Below are the code and all the weights of a small trained network. Each question names an input and a class and asks about switching units off, where a switched-off unit gives its printed mean instead of its output.

import numpy as np


def w(rows, s, z=0):
    codes = np.array(rows[::2]) - 128.0
    scale = np.full(codes.shape[1], s)
    scale[-1] = z or s
    return codes * scale


def norm(h):
    return h / np.sqrt((h * h).mean(-1, keepdims=True) + 1e-5)


def f(y):
    return y / 2 * (1 + np.tanh(0.7978845608 * (y + 0.044715 * y**3)))


def log_softmax(a):
    a = a - a.max(-1, keepdims=True)
    return a - np.log(np.exp(a).sum(-1, keepdims=True))


def net(x, mask):
    res = np.array(x, float).reshape(1, 6) / 4 @ E
    u = 0
    for l in range(3):
        y = f(norm(res) @ A[l][:, :-1].T + A[l][:, -1])
        res = res + np.where(mask[u : u + 10], y, B[l][:, -1]) @ B[l][:, :-1]
        u += 10
    return log_softmax(norm(res)[-1] @ U[:, :-1].T + U[:, -1])


A, B = {}, {}
E = w([
[69,229,177,208],'x0',
[116,115,157,137],'x1',
[127,123,136,133],'x2',
[122,115,150,137],'x3',
[2,78,40,200],'x4',
[119,87,205,155],'x5',
],0.008)
A[0] = w([
[126,62,74,218,47],'L0N1',
[120,163,159,188,101],'L0N2',
[197,51,89,72,175],'L0N3',
[153,254,46,135,227],'L0N4',
[80,162,124,101,4],'L0N5',
[104,82,129,68,36],'L0N6',
[150,182,218,130,45],'L0N7',
[96,199,2,21,215],'L0N8',
[122,159,111,141,44],'L0N9',
[111,90,110,2,19],'L0N10',
],0.008,0.0033)
B[0] = w([
[172,155,113,173,165],'L0N1',
[60,82,119,39,162],'L0N2',
[43,122,179,149,228],'L0N3',
[112,84,255,163,254],'L0N4',
[120,130,113,105,105],'L0N5',
[59,69,31,106,122],'L0N6',
[151,109,139,159,186],'L0N7',
[148,66,200,198,254],'L0N8',
[122,135,104,122,112],'L0N9',
[82,120,149,57,149],'L0N10',
],0.0075,0.0043)
A[1] = w([
[56,86,145,148,96],'L1N1',
[105,209,85,175,163],'L1N2',
[114,164,103,160,31],'L1N3',
[92,131,104,158,137],'L1N4',
[68,112,165,97,152],'L1N5',
[160,88,81,85,86],'L1N6',
[76,254,150,136,138],'L1N7',
[127,132,173,152,254],'L1N8',
[124,118,123,128,51],'L1N9',
[110,130,119,96,143],'L1N10',
],0.015,0.0029)
B[1] = w([
[201,193,87,55,250],'L1N1',
[139,86,156,138,160],'L1N2',
[83,120,131,109,128],'L1N3',
[213,113,101,97,170],'L1N4',
[214,100,119,190,203],'L1N5',
[59,22,155,132,135],'L1N6',
[50,3,216,166,205],'L1N7',
[197,65,6,121,254],'L1N8',
[124,162,151,118,119],'L1N9',
[96,112,203,222,121],'L1N10',
],0.0068,0.0076)
A[2] = w([
[159,203,227,42,112],'L2N1',
[206,93,165,109,121],'L2N2',
[221,79,71,191,252],'L2N3',
[70,125,36,194,117],'L2N4',
[137,105,128,14,86],'L2N5',
[98,109,121,28,117],'L2N6',
[65,251,248,206,240],'L2N7',
[116,105,88,178,101],'L2N8',
[101,50,135,120,101],'L2N9',
[211,70,104,67,208],'L2N10',
],0.012,0.0027)
B[2] = w([
[198,116,41,79,144],'L2N1',
[146,185,118,136,197],'L2N2',
[135,175,185,181,252],'L2N3',
[253,144,69,73,151],'L2N4',
[108,55,118,165,142],'L2N5',
[109,127,116,144,130],'L2N6',
[83,74,72,109,147],'L2N7',
[138,133,162,67,148],'L2N8',
[75,125,194,133,165],'L2N9',
[83,149,123,176,222],'L2N10',
],0.011,0.015)
U = w([
[91,7,151,160,143],'0',
[177,138,145,164,235],'1',
[247,127,84,100,171],'2',
[158,155,172,158,183],'3',
[152,155,171,168,142],'4',
[166,151,174,167,115],'5',
[107,151,107,86,37],'6',
[84,191,112,68,1],'7',
],0.015,0.0071)

Each question gives the input, the list of numbers given to net, and the class t.
The units are the neurons (one row each of A and B). Each row of codes is followed by its name. A weight is (code - 128) times the scale printed after its matrix; where a second scale follows, it is the last column's (A, B and U).
mask holds one flag per neuron, layer by layer. A switched-off neuron (its flag False) gives its mean, the last column of its row in B, instead of its output. The means were averaged over made-up inputs and are rounded, as every weight is.
A unit's drop is (log p(t) with every unit on - log p(t) with that unit switched off) / (log p(t) with every unit on - log p(t) with every unit switched off).
The circuit of an input: a set's keep is (log p(t) with only the set's units on - log p(t) with every unit switched off) / (log p(t) with every unit on - log p(t) with every unit switched off). Starting from the 12 units with the biggest drops (on a tie, the unit counted first), units are removed one at a time, each time the one whose removal leaves the highest keep (on an exact tie, the one counted first), for as long as the keep stays at least 0.8.
circuit, biggest first: the units of the circuit, biggest drop first
unit that matters most: the unit with the biggest drop
k most important neurons: the k neurons with the biggest drops, biggest first
k most important neurons of layer l: the k neurons of layer l with the biggest drops, biggest first
input [4,3,3,-6,6,-5], class 2: circuit, biggest first : [L2N4]
input [-3,4,5,6,7,3], class 2: 2 most important neurons of layer 0 : [L0N4 L0N8]
input [6,2,3,-3,4,-1], class 0: 2 most important neurons of layer 1 : [L1N7 L1N3]
input [8,-1,2,-4,8,6], class 0: 3 most important neurons : [L1N7 L1N2 L2N3]
input [8,6,7,-5,-8,8], class 0: 2 most important neurons : [L1N1 L1N7]
input [-4,-2,6,5,8,7], class 2: circuit, biggest first : [L2N4 L0N4 L1N7]
input [2,-3,-3,-2,-8,-6], class 2: 3 most important neurons : [L2N1 L1N5 L2N3]
input [-7,-8,2,8,8,5], class 2: 3 most important neurons of layer 1 : [L1N7 L1N2 L1N1]
input [4,-5,-2,-1,6,2], class 2: 2 most important neurons : [L2N4 L2N10]
input [1,3,2,3,-6,6], class 2: 2 most important neurons : [L2N1 L1N7]
input [-5,-3,-3,5,8,-2], class 2: 2 most important neurons : [L2N4 L0N4]
input [-8,-4,-2,3,-8,-3], class 0: 2 most important neurons of layer 1 : [L1N6 L1N1]
input [2,5,4,-3,-8,-1], class 2: 2 most important neurons of layer 2 : [L2N1 L2N3]
input [-5,-7,-3,4,4,7], class 3: unit that matters most : L0N3
input [3,6,0,3,6,-2], class 2: 2 most important neurons of layer 2 : [L2N4 L2N10]
input [8,-3,-5,-6,7,-2], class 0: 2 most important neurons of layer 1 : [L1N7 L1N2]
input [-7,-2,-5,-1,-5,7], class 0: 2 most important neurons of layer 0 : [L0N4 L0N8]
input [-6,-7,4,3,1,-6], class 4: 3 most important neurons of layer 0 : [L0N8 L0N3 L0N2]
input [-6,0,-2,-3,-2,0], class 0: 2 most important neurons of layer 2 : [L2N5 L2N3]
input [8,-3,-1,-6,-4,-1], class 0: most important neuron : [L2N7]
